Below is a small trained network, with its code and all its weights. Each question gives an input and a class and asks what happens when units are switched off, that is, made to give their printed mean instead of their output.

import numpy as np


def w(rows, s, z=0):
    codes = np.array(rows[::2]) - 128.0
    scale = np.full(codes.shape[1], s)
    scale[-1] = z or s
    return codes * scale


def f(y):
    return y / 2 * (1 + np.tanh(0.7978845608 * (y + 0.044715 * y**3)))


def log_softmax(a):
    a = a - a.max(-1, keepdims=True)
    return a - np.log(np.exp(a).sum(-1, keepdims=True))


def net(x, mask):
    res = np.array(x, float).reshape(1, 7) / 4 @ E
    y = f(res @ A[0][:, :-1].T + A[0][:, -1])
    res = res + np.where(mask, y, B[0][:, -1]) @ B[0][:, :-1]
    return log_softmax(res[-1] @ U[:, :-1].T + U[:, -1])


A, B = {}, {}
E = w([
[190,104,182,143,165,249,146,98,105,44],'x0',
[119,122,140,136,116,122,132,114,137,124],'x1',
[129,125,133,131,130,139,137,136,147,142],'x2',
[102,45,86,178,110,150,220,174,59,144],'x3',
[124,122,116,104,130,145,115,136,117,135],'x4',
[172,37,120,174,164,136,73,62,109,228],'x5',
[136,151,110,158,145,141,136,138,144,137],'x6',
],0.012)
A[0] = w([
[129,221,188,97,95,170,136,170,131,50,9],'n1',
[100,176,104,179,92,174,119,164,153,150,147],'n2',
[139,150,134,122,90,167,82,141,126,62,153],'n3',
[61,149,113,121,90,71,185,203,107,153,153],'n4',
[42,119,76,146,58,77,192,187,134,114,159],'n5',
[68,230,136,66,121,175,176,163,163,11,214],'n6',
[116,138,85,132,120,192,95,110,174,138,139],'n7',
[174,165,135,103,151,189,25,82,160,143,128],'n8',
[153,148,128,135,113,139,134,146,135,146,140],'n9',
[216,119,173,129,164,178,56,20,157,126,127],'n10',
[128,4,68,183,102,169,172,141,82,104,197],'n11',
[138,117,174,144,119,184,176,196,112,71,6],'n12',
[76,75,67,167,149,124,96,109,133,172,76],'n13',
[109,194,132,90,129,96,35,150,225,99,44],'n14',
[138,117,88,134,149,139,177,92,115,41,71],'n15',
[139,45,96,171,145,149,190,124,81,117,2],'n16',
[134,172,119,156,105,190,80,156,118,161,130],'n17',
[198,152,183,120,182,168,45,56,163,145,128],'n18',
[50,146,20,112,59,66,199,161,111,145,166],'n19',
[174,136,123,122,173,168,97,62,148,135,122],'n20',
[148,191,143,80,152,72,39,116,220,94,207],'n21',
[84,158,97,124,98,25,65,117,159,238,44],'n22',
[114,130,145,138,133,94,109,112,82,107,125],'n23',
[192,88,111,162,105,167,138,62,113,122,93],'n24',
[60,130,74,137,103,27,49,149,174,215,205],'n25',
[147,96,174,152,157,198,164,171,90,33,210],'n26',
[65,165,97,97,71,125,158,253,158,141,162],'n27',
[140,95,130,165,156,102,135,65,68,254,166],'n28',
[120,97,139,148,109,226,167,129,89,103,82],'n29',
[111,110,169,146,129,186,100,103,123,110,163],'n30',
],0.0079,0.0096)
B[0] = w([
[164,54,52,37,30,218,84,41,215,48,168],'n1',
[82,88,128,129,179,111,134,89,140,140,144],'n2',
[137,109,175,144,144,141,170,138,113,167,167],'n3',
[79,84,162,151,194,42,85,87,117,115,191],'n4',
[79,96,144,123,181,67,96,149,136,93,198],'n5',
[193,201,180,197,71,204,221,142,90,176,251],'n6',
[125,104,110,106,160,104,129,134,108,112,141],'n7',
[95,97,141,97,146,112,87,108,117,83,186],'n8',
[94,139,132,131,114,113,123,121,134,143,133],'n9',
[86,93,117,150,213,91,73,75,129,94,205],'n10',
[148,160,187,155,131,150,191,138,68,168,229],'n11',
[161,194,208,210,126,81,141,173,85,176,154],'n12',
[176,165,151,176,94,155,157,145,64,150,153],'n13',
[255,217,185,208,74,170,224,227,55,178,182],'n14',
[132,140,183,136,144,162,190,177,128,146,149],'n15',
[181,124,59,83,93,206,91,108,208,96,160],'n16',
[145,135,167,95,129,112,134,130,157,113,136],'n17',
[83,62,134,174,163,48,49,105,153,68,198],'n18',
[66,108,142,154,193,33,101,138,115,140,211],'n19',
[143,106,132,154,154,110,71,146,142,119,167],'n20',
[177,116,58,81,62,207,154,119,168,157,234],'n21',
[182,118,46,93,31,217,142,110,188,68,199],'n22',
[129,130,92,91,121,134,124,146,115,133,129],'n23',
[88,130,126,72,146,136,96,119,165,157,163],'n24',
[181,208,171,141,92,240,240,176,71,170,244],'n25',
[159,85,41,71,108,146,127,113,205,83,234],'n26',
[96,87,134,123,178,41,61,97,94,105,200],'n27',
[175,133,77,73,35,196,174,137,165,98,204],'n28',
[160,174,124,141,31,159,157,119,108,151,175],'n29',
[137,122,82,131,128,65,123,144,126,133,169],'n30',
],0.0067,0.017)
U = w([
[136,155,235,201,130,155,173,184,49,187,62],'0',
[128,106,18,89,89,180,109,76,235,105,156],'1',
[42,87,161,153,255,16,32,83,144,109,254],'2',
],0.0084,0.00095)

Each question gives the input, the list of numbers given to net, and the class t.
The units are the neurons (one row each of A and B). Each row of codes is followed by its name. A weight is (code - 128) times the scale printed after its matrix; where a second scale follows, it is the last column's (A, B and U).
mask holds one flag per neuron, in row order. A switched-off neuron (its flag False) gives its mean, the last column of its row in B, instead of its output. The means were averaged over made-up inputs and are rounded, as every weight is.
A unit's drop is (log p(t) with every unit on - log p(t) with that unit switched off) / (log p(t) with every unit on - log p(t) with every unit switched off).
The circuit of an input: a set's keep is (log p(t) with only the set's units on - log p(t) with every unit switched off) / (log p(t) with every unit on - log p(t) with every unit switched off). Starting from the 12 units with the biggest drops (on a tie, the unit counted first), units are removed one at a time, each time the one whose removal leaves the highest keep (on an exact tie, the one counted first), for as long as the keep stays at least 0.8.
units of the circuit, in order: the units of the circuit, biggest drop first
top k neurons: the k neurons with the biggest drops, biggest first
drop of u: that unit's drop, to one decimal
input [2,8,-5,3,7,7,1], class 1: top 3 neurons => n28; n6; n25
input [0,-5,0,-6,-8,-2,-5], class 0: top 3 neurons => n14; n26; n22
input [0,1,-2,-7,-1,0,-7], class 0: top 2 neurons => n14; n26
input [-1,6,-5,-4,-8,-1,8], class 0: units of the circuit, in order => n26
input [3,4,3,5,-8,2,7], class 1: top 2 neurons => n6; n25
input [2,1,-5,8,2,1,7], class 1: top 4 neurons => n16; n6; n25; n26
input [-1,7,-2,-7,-6,-6,-5], class 0: top 2 neurons => n14; n6
input [2,-5,7,2,-5,2,-6], class 1: top 2 neurons => n6; n25
input [-8,-6,-6,1,6,-8,-1], class 2: top 3 neurons => n27; n4; n19
input [2,-2,4,8,-4,6,-4], class 1: top 2 neurons => n16; n28
input [-4,-6,-6,-6,-4,-1,-7], class 0: top 2 neurons => n14; n26
input [1,7,6,1,-8,2,6], class 1: top 4 neurons => n6; n25; n14; n19
input [-2,-1,-8,-8,1,-1,-4], class 0: drop of n28 => 0.3
input [-4,-4,1,-2,0,-8,0], class 0: units of the circuit, in order => n6
input [6,-8,-7,1,-3,6,-4], class 1: drop of n26 => 0.5
input [4,5,-8,-4,-5,3,2], class 2: drop of n21 => 0.0
